What can hang from each mark
Q833: Q792 Q894
Q141: Q247 Q669
Q318: Q141 Q792
Q191: Q247 Q824 Q833
Q792: Q141 Q318 Q669 Q833 Q894
Q331: Q141 Q318 Q669 Q792 Q894
Q247: Q151 Q331 Q669
Q894: Q151 Q792 Q833
Q669: Q247
Q151: Q191 Q894
Q824: Q151 Q191 Q247

Every row comes from one small tree of marks. Brackets hold a mark, then the marks that hang from it, in the order of their numbers. Every link used is in the known rows. Which tree was each row made from?
Each row is shifted at random along 6 fixed directions that mean nothing.
Known rows
(Q331 (Q792 Q141 Q669 Q833) Q894): [ -86  -16 -147   35 -147  -59  120  -35   77 -118  -76  -24  -38   85
 -130  206  111   10  -73   43 -177   38   40   35 -101 -111   76 -101
   17   -4  -11   53   73   33   27  -72   13   -2   -3  -20 -168   84
  -68  -21  -28   47   92 -121  -61 -109]
(Q669 (Q247 (Q151 (Q191 Q824)) (Q331 (Q318 Q141) Q792))): [ -73  -25  -66  -18 -162  -17  -94   -8  110   56  -57   -6 -133  -77
  -89  -81  170 -275   40   46 -220   48   -7   51  -35  115  139  -44
  -51   34 -104   33   17   47   69  -18  106  -24 -149   49   -9  -95
   46 -112 -116   11   77   -5  -92 -112]
(Q894 Q151 (Q833 Q792)): [  10  107  -55 -124 -205   -3  -73   74  324  359  -92  168 -208 -341
 -134 -273   15   -6  -82  -29   96  100    3   54  132   63  554 -182
  184  -16 -205   -3  267  -20  139   89  152   93 -251   22  -83 -260
  -37 -116 -146  -80  -76  -47  149   21]
(Q792 Q669 Q833 Q894): [-131  -68   94  -75 -418 -313  182  240   20 -314 -264   80  -65  124
  148  280   55  260  380   45  185   16 -134 -138   89 -346   63  -56
  166  186   -6  -43  -15   50  113 -262 -162  -61  -27   -3 -140  158
   91  -18  181 -272   77 -215  257 -484]
(Q894 Q151 (Q792 Q141 Q318 Q669) Q833): [ -13   42  -52   35 -229  -96  112   95  175  -74  -37  -63 -163   78
 -271  130   25   58   96   46  119  134  124   38    8 -189  269 -197
  107  -17  -57  -98  119  -45   58 -130   -5   53  -37  -58 -170  103
  -61  -24   65 -141    8 -199  120  -86]
(Q792 Q141 Q318 (Q669 Q247) Q894): [  -2   17 -135  158 -208  103  226  -50   -9 -142  180  -30 -153  292
 -373  441   57   61  125   -4  105    9  310  127  -71 -389   62 -381
  210  -21  -87  -61    7   75  -12 -192  -92  -36   39   -5 -166  340
  -50  222   63    5   75 -180  219   48]
(Q833 (Q792 Q318 (Q669 (Q247 Q151))) Q894): [   1    2   64  -20 -351    2  -22  198  157  -13  -77  117 -189  -22
  -89   93   59   55  254  -73  175  -28   65   -2  104 -219  226 -333
  349  102  -35  -96   16   64  157 -212  -88  -24  -98  -13 -155   19
  148   -8    8 -158  -66  -92  304 -131]
(Q247 (Q331 Q141 (Q792 Q833)) Q669): [-106 -114 -127   45 -190 -346  159    3  105 -247 -235 -203   17  229
   79  111  141   73  106  256 -250  257 -232 -198 -162   22   28  302
 -296   56  -48   35  136  -50  -24 -125 -112   50  171 -133 -131   33
  -22  -61   61   -8  195 -322 -321 -400]
(Q792 (Q318 (Q141 (Q247 (Q151 Q894) Q331))) Q669 Q833): [ 130  -43 -220  176 -220  -44   88   44  285  139   18 -275 -202  107
 -297 -182   75   50  161  211   59  345  -94 -166  -76  -60  294   58
 -113   13 -192 -235  274  -53   74  -70 -194  225  265 -223 -271 -248
  -30   52   50 -119  135 -349 -102 -159]
(Q247 (Q151 (Q894 Q792))): [-135  -98   46 -154 -202 -161  -45  131  176  -48  -96  121  -80 -212
  163  -97  158  -88   44   18 -100  -40 -203  -72  142   12  224  -10
   84   94 -137  -23   88  -31  201  -29   73  -13 -169  -14  -30 -137
  -17 -163 -159  -63   -2  -85  -30 -199]
(Q141 (Q247 Q331) Q669): [ -95   18   42 -106 -339  -53  -26  139   -4   17  -38  211 -174  -18
  -21  154  -59   95  245   18  211  -76   86    0   48 -327  157 -212
  125  109 -274   33   32   61    6 -234  -86  -98 -118   36  -70  134
   27   95    2 -245  155 -121  248 -110]
(Q894 (Q151 (Q191 Q247)) (Q792 Q669) Q833): [ -88  -45  -26 -113 -128 -137   40   26  237  157  -71   90 -121 -210
  -76 -182   77  -93   15   39   12  202  -95  -10   14   96  348   51
   23   26 -193  -19  163 -116   57   57   96   55 -103  -59 -110 -221
    1 -199  -88  -97   25  -74   -6 -108]
(Q833 (Q792 Q141 Q669)): [-175  -67 -176 -102   -7  -62  200  -41  114 -246  -42  177 -138  -51
   74  207   85 -177  -99  -58 -348  -28  -85   -2  -46  -54  124  -42
   69   87 -117   12   60  -60   97  -40   34  -46   83   40 -314   60
 -114   -4 -150  172  -17 -175  -60  -60]
(Q792 Q141 Q318 Q669 Q894): [-133   24 -135 -144 -203   11  113  140  110  -27   63  234 -283 -275
   42   48   17 -150   18 -115 -133  -83  -31   -1  141 -195  337 -185
  202   92 -183  -99   42   45  154  -25   75   -6 -107  127 -221 -117
 -110   25 -121  -58    6 -111  180 -108]
(Q191 (Q833 Q792 Q894)): [   2   84 -187  -33 -158   58  -73 -144  159  285  -12   -8  -26  -93
 -312  -53  115   20 -153   36  -99  134   63   95  -77   75  250  -76
  -35 -105 -202  109  198    6  -52   56  127   14 -115  -39   12  -56
  -63    1 -196   98   74 -133 -143   60]
(Q151 (Q191 (Q247 Q669) (Q833 Q792)) Q894): [-126  -30   48 -109 -202  -38  -38   28  -21  -31 -116  182   30   -5
  -86  183  101  -26  139  -36   41  -91   91   97  -21 -162  -26 -220
  136   45  -91  115  -25   86  -20 -174   74 -189 -221   59   24  155
  134  -69  -66  -97  119   53   62 -126]
(Q247 (Q151 Q191) (Q331 Q141 (Q894 (Q792 Q318))) Q669): [-249 -156   93 -138 -163 -269  186  288  194 -466 -158  267 -325 -157
  436   88   93 -249  247 -118 -195 -199 -312 -163  261 -134  114  -48
  245  313  -90 -123   -8  -42  336 -154  -60   17   38   76 -332 -145
  -25 -184  -50 -140  -81  -11  149 -385]
(Q833 (Q792 Q141) (Q894 (Q151 Q191))): [ -40   -5   17  -69 -238  -55  -82   65  135   71 -113   27 -125 -112
  -76  -21   83  -51   98   43   35   83  -13   11   25  -28  234  -70
   13   17 -168   -9   57  -13   33  -83  122  -76 -164   12    5   -9
   22 -121 -108 -153    9 -155   52 -134]
(Q318 (Q792 (Q141 (Q247 Q331) Q669) (Q833 (Q894 Q151)))): [ -25    0  -47  -64 -216   39 -278   62   -7  104 -123   -2  -81  -87
 -117  -49   56 -217   66   92 -106    9   94  -14 -199  -65  -27  -44
 -120   41 -152   85  -49   26  -89 -141   84 -158 -157   16  -58  -32
  104 -156 -148 -234  221  -65  -94  -99]
(Q833 (Q792 Q141 Q318 Q669 (Q894 (Q151 Q191)))): [  11  -44  -40 -110 -187  -23 -161   60  123  144 -155   65  -93 -220
  -23 -184  158 -213   59   32  -90  119   21   16  -58   83  272  -24
   83   19  -71  -35  -13   67   55   59  157  -57 -251   39  -26 -239
  147 -240 -157 -161   44  -64   33 -203]
(Q191 (Q247 (Q331 Q141 Q792 Q894)) Q833): [-108  134 -166   26 -201  130   45    9  139  199  114  110 -223 -107
 -202   54  -31  -74  -88  -37  -41  -90  114  139   70 -153  267 -286
   87  -13 -188   84  176   44   22  -34   90   32  -88   90 -144  -43
 -146   86 -139    4   96   45   65   91]
(Q318 (Q141 Q247 Q669) Q792): [ -50 -184  -28 -213 -148  -43  -22   11  103 -106 -359  395  -80 -146
  330   15  130 -180  139 -126 -244  -72 -124  -61 -122  -10   16  -93
  305  260   49  181  -36  104  210  -28  -23  -93  -78  121 -276 -126
  321 -226 -176   70  -49  131  184 -225]
(Q669 (Q247 (Q331 Q792))): [ -24   29  -43 -106 -368  -84 -231   36   50  415 -111    7    1 -200
  -68 -237   73   71   62  198   37  241   21  -22  -70   82  341   73
 -119  -58 -160  118   98   68  -80  -18   96  -53 -346    3  194 -162
  131 -106  -74 -176  205 -115  -77 -195]
(Q247 Q151 (Q331 Q141 Q318 Q669 Q792 (Q894 Q833))): [  29   25  -43   34 -251  -58  -98   70  259  209 -120   -8 -142  -98
  -13 -198  131 -105  -57   36 -120   20   22   -4   25   72  314 -165
   56    7  -78   77  174  145  120   55   72  138 -208   10    6 -254
   23 -146 -127  -55   60   84  -23 -103]
(Q792 (Q141 (Q669 (Q247 Q151 Q331))) Q318 (Q833 Q894)): [ -16  -31  -94   21 -161  -63   41   56   79 -135  -69   -5 -224   68
  -37   68   81 -165  158   54 -122   19  -18  -81  -83 -134   25  -47
   20  101 -144  -42   -9   15   27 -131  -49  -23   59   -6 -230   -9
   25  -41  -46 -106   97 -161   15 -218]
(Q792 (Q141 (Q669 (Q247 Q151 Q331))) Q318 (Q894 Q833)): [  83   84 -138  -69 -301   62 -199  139  234  544   16   32 -303 -438
 -177 -501  -16 -164   29   68   63  194   13  -53   39   60  592  -55
   10    4 -290 -126  207   36   38   76  121  104 -257   29  -38 -495
   42 -138 -133 -269  114  -79   67  -80]
(Q669 (Q247 (Q151 Q191 (Q894 (Q792 Q141) Q833)) Q331)): [ -95  -81  -52   35 -144 -188   76   42  142  -40   -3 -130 -147  -17
 -136  -37   67  -64  124  179  -16  204 -110  -99  -10  -22  134  112
 -195   12 -206  -94  129 -148    8 -149   17   -3   20 -101  -94  -16
  -91 -126   13 -178  111 -215 -140 -203]
(Q824 (Q191 (Q247 Q151 (Q331 Q318) Q669) Q833)): [ -78  -47  -73  -23 -141 -174  125  -19  188  -33  -34  -31 -174   40
    1 -113  149 -135  128  124 -125  140 -231 -103   28   73  178  186
  -48  105 -253  -39  135  -55   31   59  -51  160   92  -88 -119 -236
  -35  -59  -51   22  139 -154 -174 -226]
(Q833 (Q792 Q141) (Q894 Q151)): [  17  -27  -74  -10 -202  -38  -14   32  272   98 -137   30 -162  -97
   -5 -112  104  -67   29   11  -60  115  -81  -29   21   56  327  -68
  103   53 -111  -22  150  -19  130   22   47   52  -37  -17 -150 -152
   28 -115 -167  -14  -82 -144   55 -113]
(Q318 (Q141 (Q247 Q331) Q669) (Q792 (Q833 Q894))): [ -24  -28 -164  -60 -139  111 -114  -20   83   86 -126  162 -138 -132
  -97    1   58 -182    3  -60 -192  -12   48   -5 -165  -63    4 -141
   73  113 -125   92   53   33   45  -97   -1  -75   -9   45 -259  -94
   97  -90 -164  -32   99    7   -8   -6]
(Q247 (Q151 (Q191 Q824) (Q894 Q833)) Q669): [ -48 -147   53  -15  -87 -160   18  -16  165 -119 -209   62   15   39
   33  -40  261 -180   52  -36  -69  -49  -53   47   -2   85   77 -101
  129  117  -85   -1   69   65  152   40   40  -17 -154   -6    1  -62
  103 -211 -119    3   16   52  -12 -182]
(Q151 (Q191 (Q247 (Q331 Q141)) Q824 (Q833 Q792 Q894))): [-120   74  -93  -35 -133   97  -91  -36   43   77 -105  175 -119  -69
 -130   83   49 -255    6 -104 -112 -139  136  208  -51  -33   32 -237
   61   39 -122  142  -18   78  -42  -49  150 -170 -154  169 -104   44
   41  -76 -205  -39   84  126   68  -29]
(Q318 (Q141 (Q247 Q151 Q331)) (Q792 Q833 Q894)): [  34  -55   31  -36 -267    6 -275  123  -43    4 -295   26    6   26
   35  -33  137 -155  211  114   -8  -44   82   -8 -199  -91 -136  -99
   77  118   67  115 -104  131   31 -141   17 -185 -228   67  -68  -53
  325 -234  -39 -244  203   49   41 -280]
(Q247 Q151 (Q331 Q141 (Q792 Q318)) Q669): [ 128   19   18  132 -209   96 -196    3   36   42 -136  -48   30  258
 -209  103  180  -76   48   74   94  -72  389  197 -164 -109   74 -401
  224  -25   45   80   17  232   13  -70   17  -67 -288   23   74  115
  222  -55  -54  -60  134   42   62    1]
(Q191 (Q824 (Q247 Q151 (Q331 Q669 Q894))) Q833): [-163   14   15    5 -287  -91  -25  102   65  -11   23  -48  -92   44
  -78   20  115 -120   61   48  -26 -102  -57   27   83 -100  113  -86
  -42   83 -207  -22   51   25   10  -63  -12   15 -116   -6   43  -21
  -90   17  -72 -118  202  -68  -83 -100]
(Q894 (Q151 Q191) Q833): [ -81   -2   47 -171 -136 -159  -18   -8   84   58 -119  126  -75 -127
    8  -51  123  -88   24   66   10   42  -22   33   16   13  193    5
   -1    7 -234  107   58    9    8   48  195  -68 -295   49  100  -10
  -12 -161 -105 -105   82  -62   20 -164]
(Q151 Q191 (Q894 (Q792 (Q318 Q141) Q669) Q833)): [ -69  -23  -43  -39 -270 -108   73   76   86  -36  -45  -14  -75  -33
 -276  145   67  112  148   18   96  149   60    1   24 -202  158 -149
   29   -8  -92  -76   94   -6   46 -205   17  -31  -96  -39  -41  120
  -28  -43   72 -180   68 -160   50 -135]
(Q833 (Q894 Q151 (Q792 Q318 Q669))): [ -96 -136  -62 -171 -113 -172  -94    6  183   -9 -135   68  -49 -218
  196 -202  259 -290  -41   19 -381  107 -219 -109  -47  237  170  198
  -23   69 -104   40    1  -31  110  138  117   14 -113  -37  -64 -291
   48 -275 -280   29   16  -91 -208 -251]
(Q669 (Q247 (Q151 Q894) Q331)): [ 108 -141  -34  212 -194  -97  137  -70  216  -19  -66 -117  -67  319
  -98   25  202   96  213  139  168  175   14  -47  -45  -62  141 -107
  162   85 -103  -64  178   23  126  -35 -211  120  102 -151 -113   -2
  112   14    1    2   13 -167   79 -156]
(Q824 Q151 (Q191 Q833) (Q247 (Q331 Q669 Q792 Q894))): [-223   86   57  -32 -223   37   68   87   93  -66  123  165 -249  -45
 -169  203   36  -40   -8  -74   87 -260   -9  110  239 -280  121 -301
  252   96 -230  -45   60  -15   66  -96   14   55 -124   11  -91   51
 -243   49  -50 -105   76    6  116  121]
(Q833 (Q792 Q318 Q669) Q894): [ -76  -21 -125 -121 -185  -43  -68  -13   92   46  -44   64  -47 -124
  -57    9  158  -85  -29    1 -233   78  -37  -17  -54   28  155    1
   -1  -13 -141   36   24   31   15  -14   63  -44  -89  -21  -50  -65
   -8  -44 -184   30   72 -170 -120 -115]

Write each row's tree
[-145  -99   58  -46 -318 -187   31  146   92  -96  -35  -28  -61   -9
   70   76  145    7  137   83  -79   22 -151 -115   51  -84  145    2
   -3   82  -91  -16   41   -2   93 -157  -32  -10  -89  -69    3    3
   23  -44  -10  -81   90 -149  -42 -224] : (Q331 (Q669 (Q247 Q151)) (Q792 Q894))
[ -55  -86 -136 -106 -120  -97  -63  -31   95   -4  -87  -57  -67  -96
  -28 -103  165 -231   30  119 -357  121 -170 -116 -140   99   67  166
 -183   11 -111   29   21  -15  -19  -39  101  -35  -24  -53  -71 -124
   46 -145 -181   25  120 -155 -270 -227] : (Q191 (Q833 (Q792 (Q141 (Q669 (Q247 (Q151 Q894)))) Q318)))
[ -69  -61   17   38 -203 -178  -54   36   -1 -183  -94  -93  -21  237
  -53  176  162  -73  154  154  -93   20   67  -36 -147 -122 -180   -5
  -72    4  -48  116  -90   42  -47 -151  -57  -58  -41  -87  -64  125
   44  -98   -9 -174  220  -66  -84 -257] : (Q141 (Q247 (Q331 Q669 (Q894 Q151 (Q792 Q318 Q833)))))
[  19    8 -161  -48 -247  -82  105   38  207  117  -73   60 -219 -135
 -110  -77   34   43   79    6   -5  158  -54  -56   28  -93  373  -56
   86   35 -169  -60  175   33   88   10    0  114  -14   -3 -173 -170
  -41  -25  -50  -84   27 -159  127 -172] : (Q792 (Q141 Q669) Q318 (Q894 Q833))
[  -9   17 -125   15 -145  -55  161   43   70 -157 -125  160 -226  148
  -12  221   -9  -22  157    6  -22  -26  117   14  -84 -276   36 -218
  182   71  -65   52   -2  106   48 -136 -103  -19   51   66 -344   97
   42   43   41  -82   88  -59  241 -206] : (Q792 (Q141 (Q247 (Q331 Q669))) Q318 Q833)
[ -73   17 -185  -67  -54  -40  178 -229  152  129   51   59 -117  -23
 -199   -5  117   14  -99  102  -95  168 -139   43  -11   48  219  121
  -27  -41 -290   67  185  -73  -48  166   68  133   18  -64  -68  -98
 -179   19 -116  168  106 -166 -122   11] : (Q824 (Q191 Q833) Q247)
[ -60   20 -237  -89 -103  123   65   -6  225  188  -30  260 -285 -338
 -135 -106   -2 -168  -94 -132 -177   71   -6   -7   -7  -26  343 -191
  201  136 -170  -30  222  -47  167  -11   21   62  -18   79 -357 -240
  -10  -36 -126   60  -37  -22   77   95] : (Q318 (Q141 (Q669 (Q247 Q331))) (Q792 Q833))
[  -8    2   26  -18 -148  -93  135   45  294  -41 -168  209 -177  -14
  -45   56   71   51   51  -95  159  -16   59   88  117  -93  297 -313
  403   87  -42   25  179  -16  234    5   -1   83 -106   11 -235   -6
   19 -118  -42  -23 -166   32  318  -52] : (Q894 Q151 Q792 Q833)
[ -39  -48   27  -52 -233  -27  -14  112  -16 -172  -21   23 -106  135
  -22  183   92 -110  204   71  -29  -82   54  -20  -64 -232   -7 -157
   57   77 -118   11  -43   87   34 -206  -19  -97  -84   12  -47  156
   99   30   -5  -73  157 -131   37 -138] : (Q792 (Q318 (Q141 (Q247 Q151 Q669))))
[ 135 -154   79  188 -259  -74  -57   44  165  -71 -303  -53   61  307
  -18   51  209   53  218   67  217   51  177   48 -117  -88   89 -287
  299  126  121  -17   82  140  151  -85 -157    3 -102  -68  -71   25
  313 -178   -6 -140    6    4  168 -193] : (Q247 (Q151 (Q894 (Q792 Q669))) (Q331 Q141))
[  45  102  -53 -101 -327 -111 -178  100  140  282 -149 -109  -91 -152
 -192 -212   37   39   76  195   59  260   22  -22  -44   25  374   42
 -142 -114 -117   18  107   25  -64  -32  167   -8 -272  -14   96 -110
   41 -134  -36 -229  126 -214  -42 -219] : (Q894 Q151 (Q833 (Q792 Q141 Q318)))
[ -29   35 -165   63 -193  -55  268  -41  274  -62   27   21 -226   96
 -152  202   53  151    9   11  -70   93  -29   13   99 -145  322 -194
  120  -21 -110    5  237   24  162  -55  -52  184  131  -46 -212   77
 -180  160  -18  168  -71 -177  108  -24] : (Q331 Q141 Q318 Q792)
[   5   24   51    0 -237 -115   10  -29  131   66 -130  -39  -10  104
 -293   77  111  155  123  101  256  158  120  107   -8  -78  214 -134
   94  -33 -108   42  141  -21    4  -60   55    2 -180  -72   68  112
   50  -82   33 -127   45 -122   88 -101] : (Q894 (Q151 (Q191 Q833)) Q792)
[-103  -11   16  -80 -254    1  -70  129  101  -45  -76   94 -184 -114
  -67   35  117 -189  183  -48  -21  -55  -45   63  106  -91  121 -157
  145   79  -63  -63  -68   35  122  -81   85  -69 -146   78  -89  -31
   32  -97  -93 -152    6  -23  163 -144] : (Q833 (Q792 (Q318 Q141) (Q894 (Q151 (Q191 (Q824 Q247))))))
[  25  -32  -27  -55 -257   49 -289   72  100  180 -135   48  -70 -163
    1 -189  191 -240   18   18 -161  -41   62   17  -63   65  177 -138
   85   72  -83   59   29  160   99   16   97  -23 -277   51   48 -235
  158 -175 -203  -94  114   51  -59  -95] : (Q247 Q151 (Q331 (Q318 (Q141 Q669)) (Q792 Q894)))
[  14  -90  -29 -113 -235 -133  -55  -20  -49  -87 -329  137  -15   60
  146  100  153  -77  211   42 -166   44    9  -55 -220  -71 -101   -3
   76   85   48  206 -164  182  -37  -80   39 -162 -174   96  -52   56
  293 -198  -72  -87  108    5  102 -410] : (Q792 (Q141 (Q669 Q247)) Q318 (Q833 Q894))
[ -55  -41 -279  -69   79   34  108 -192  206  115  -82  178 -107 -189
   12  -78  139 -263 -298  -22 -470   89  -46   36 -180  197  226   -5
   38   -8  -57  153  147   22   68  184  159   49  -48   49 -262 -217
  -12 -147 -241  287   -2   39 -132    5] : (Q331 Q141 (Q792 (Q669 Q247) Q833))
[-112  -41   66   13  -39   -2   47 -119   -4 -183  -61  163  -26  199
  -65  268  212 -267   24  -99  -38 -248  202  256  -52  -92 -165 -307
  218   56  -73  202 -116  110   27   28  127 -150 -209  122  -12  236
   42 -108 -161   40   53  218  162  -27] : (Q331 (Q894 (Q151 (Q191 Q247 Q824)) Q833))
